Below are the code and all the weights of a small trained network. Each question names an input and a class and asks about switching units off, where a switched-off unit gives its printed mean instead of its output.

import numpy as np


def w(rows, s, z=0):
    codes = np.array(rows[::2]) - 128.0
    scale = np.full(codes.shape[1], s)
    scale[-1] = z or s
    return codes * scale


def norm(h):
    return h / np.sqrt((h * h).mean(-1, keepdims=True) + 1e-5)


def f(y):
    return np.maximum(y, 0)


def log_softmax(a):
    a = a - a.max(-1, keepdims=True)
    return a - np.log(np.exp(a).sum(-1, keepdims=True))


def net(x, mask):
    res = np.array(x, float).reshape(1, 2) / 4 @ E
    u = 0
    for l in range(4):
        y = f(norm(res) @ A[l][:, :-1].T + A[l][:, -1])
        res = res + np.where(mask[u : u + 8], y, B[l][:, -1]) @ B[l][:, :-1]
        u += 8
    return log_softmax(norm(res)[-1] @ U[:, :-1].T + U[:, -1])


A, B = {}, {}
E = w([
[105,40,141,244],'x0',
[177,172,254,149],'x1',
],0.0028)
A[0] = w([
[89,10,1,176,187],'0.n0',
[164,135,17,35,10],'0.n1',
[43,149,238,127,2],'0.n2',
[94,222,78,121,59],'0.n3',
[165,111,70,159,99],'0.n4',
[133,208,149,23,221],'0.n5',
[151,80,137,142,121],'0.n6',
[78,36,78,31,141],'0.n7',
],0.0065,0.00094)
B[0] = w([
[90,51,187,25,255],'0.n0',
[160,117,75,129,198],'0.n1',
[178,166,191,189,162],'0.n2',
[164,133,2,163,162],'0.n3',
[162,40,205,121,156],'0.n4',
[196,200,62,143,209],'0.n5',
[114,88,59,103,151],'0.n6',
[162,156,207,230,196],'0.n7',
],0.0046,0.0069)
A[1] = w([
[106,74,92,131,174],'1.n0',
[137,148,104,140,77],'1.n1',
[4,78,133,105,119],'1.n2',
[140,145,96,87,120],'1.n3',
[109,120,145,136,157],'1.n4',
[150,136,127,57,222],'1.n5',
[174,152,129,95,4],'1.n6',
[149,104,124,157,56],'1.n7',
],0.012,0.0015)
B[1] = w([
[115,118,145,69,209],'1.n0',
[73,109,192,115,165],'1.n1',
[115,116,254,68,254],'1.n2',
[108,97,139,120,181],'1.n3',
[174,86,145,144,165],'1.n4',
[117,122,88,204,202],'1.n5',
[131,129,168,119,186],'1.n6',
[116,128,107,119,154],'1.n7',
],0.0087,0.0053)
A[2] = w([
[141,254,127,95,119],'2.n0',
[199,125,151,189,63],'2.n1',
[165,87,71,102,174],'2.n2',
[151,176,68,89,49],'2.n3',
[96,136,64,53,205],'2.n4',
[150,71,135,166,174],'2.n5',
[150,89,46,81,208],'2.n6',
[31,75,159,97,4],'2.n7',
],0.0085,0.0018)
B[2] = w([
[219,193,149,153,252],'2.n0',
[41,87,122,188,244],'2.n1',
[35,156,102,75,189],'2.n2',
[115,37,155,24,193],'2.n3',
[67,143,84,177,180],'2.n4',
[34,61,3,56,215],'2.n5',
[14,78,76,114,209],'2.n6',
[152,132,151,87,247],'2.n7',
],0.0052,0.0036)
A[3] = w([
[120,155,61,101,65],'3.n0',
[90,90,93,100,182],'3.n1',
[157,154,84,109,177],'3.n2',
[245,170,191,128,52],'3.n3',
[86,121,145,53,177],'3.n4',
[128,108,131,178,127],'3.n5',
[228,147,170,152,4],'3.n6',
[182,112,61,121,50],'3.n7',
],0.011,0.002)
B[3] = w([
[253,76,32,75,178],'3.n0',
[193,223,245,162,230],'3.n1',
[167,58,170,153,168],'3.n2',
[121,200,167,179,215],'3.n3',
[171,174,149,107,254],'3.n4',
[169,63,17,139,160],'3.n5',
[118,251,188,158,191],'3.n6',
[231,84,118,168,151],'3.n7',
],0.0047,0.0057)
U = w([
[77,59,114,228,147],'0',
[90,174,112,146,9],'1',
[57,116,42,66,134],'2',
[178,251,185,205,148],'3',
[243,151,50,110,139],'4',
[101,166,120,143,41],'5',
[120,100,227,62,173],'6',
],0.017,0.011)

Each question gives the input, the list of numbers given to net, and the class t.
The units are the neurons (one row each of A and B). Each row of codes is followed by its name. A weight is (code - 128) times the scale printed after its matrix; where a second scale follows, it is the last column's (A, B and U).
mask holds one flag per neuron, layer by layer. A switched-off neuron (its flag False) gives its mean, the last column of its row in B, instead of its output. The means were averaged over made-up inputs and are rounded, as every weight is.
A unit's drop is (log p(t) with every unit on - log p(t) with that unit switched off) / (log p(t) with every unit on - log p(t) with every unit switched off).
The circuit of an input: a set's keep is (log p(t) with only the set's units on - log p(t) with every unit switched off) / (log p(t) with every unit on - log p(t) with every unit switched off). Starting from the 12 units with the biggest drops (on a tie, the unit counted first), units are removed one at a time, each time the one whose removal leaves the highest keep (on an exact tie, the one counted first), for as long as the keep stays at least 0.8.
units of the circuit, in order: the units of the circuit, biggest drop first
unit that matters most: the unit with the biggest drop
k most important neurons: the k neurons with the biggest drops, biggest first
k most important neurons of layer l: the k neurons of layer l with the biggest drops, biggest first
drop when u is switched off: that unit's drop, to one decimal
input [-1,-1], class 2: 4 most important neurons -> [1.n2, 0.n3, 2.n1, 1.n1]
input [-7,3], class 3: unit that matters most -> 0.n0
input [-4,-3], class 4: 4 most important neurons -> [1.n2, 0.n0, 0.n5, 0.n7]
input [-5,-6], class 2: units of the circuit, in order -> [1.n2, 2.n6]
input [-8,3], class 3: units of the circuit, in order -> [2.n0, 0.n0]
input [-4,-5], class 2: units of the circuit, in order -> [1.n2, 2.n6]
input [-1,0], class 4: 2 most important neurons of layer 0 -> [0.n5, 0.n0]
input [2,8], class 0: 3 most important neurons -> [2.n1, 0.n5, 1.n2]
input [-5,-5], class 2: 3 most important neurons -> [1.n2, 2.n6, 1.n3]
input [-7,-8], class 2: units of the circuit, in order -> [2.n6, 1.n2]
input [-8,-7], class 2: 4 most important neurons -> [2.n6, 1.n3, 2.n2, 0.n2]
input [-8,-6], class 4: 3 most important neurons -> [0.n0, 0.n5, 0.n7]
input [4,7], class 0: 2 most important neurons -> [1.n2, 0.n0]
input [-6,1], class 4: 2 most important neurons -> [1.n2, 0.n7]
input [1,6], class 3: units of the circuit, in order -> [0.n0]
input [2,6], class 0: 2 most important neurons -> [1.n2, 0.n5]
input [1,2], class 0: 2 most important neurons -> [1.n2, 0.n0]
input [-5,2], class 3: 2 most important neurons -> [1.n6, 1.n1]
input [6,5], class 0: 2 most important neurons -> [0.n0, 1.n2]
input [-2,-2], class 2: 3 most important neurons -> [1.n2, 0.n3, 0.n2]
input [-6,-5], class 4: 3 most important neurons of layer 0 -> [0.n5, 0.n0, 0.n7]
input [-3,-3], class 2: 3 most important neurons of layer 1 -> [1.n2, 1.n3, 1.n1]
input [-5,-2], class 4: 2 most important neurons of layer 0 -> [0.n0, 0.n5]
input [3,8], class 0: 2 most important neurons of layer 0 -> [0.n5, 0.n0]
input [-5,0], class 4: drop when 0.n5 is switched off -> 0.1
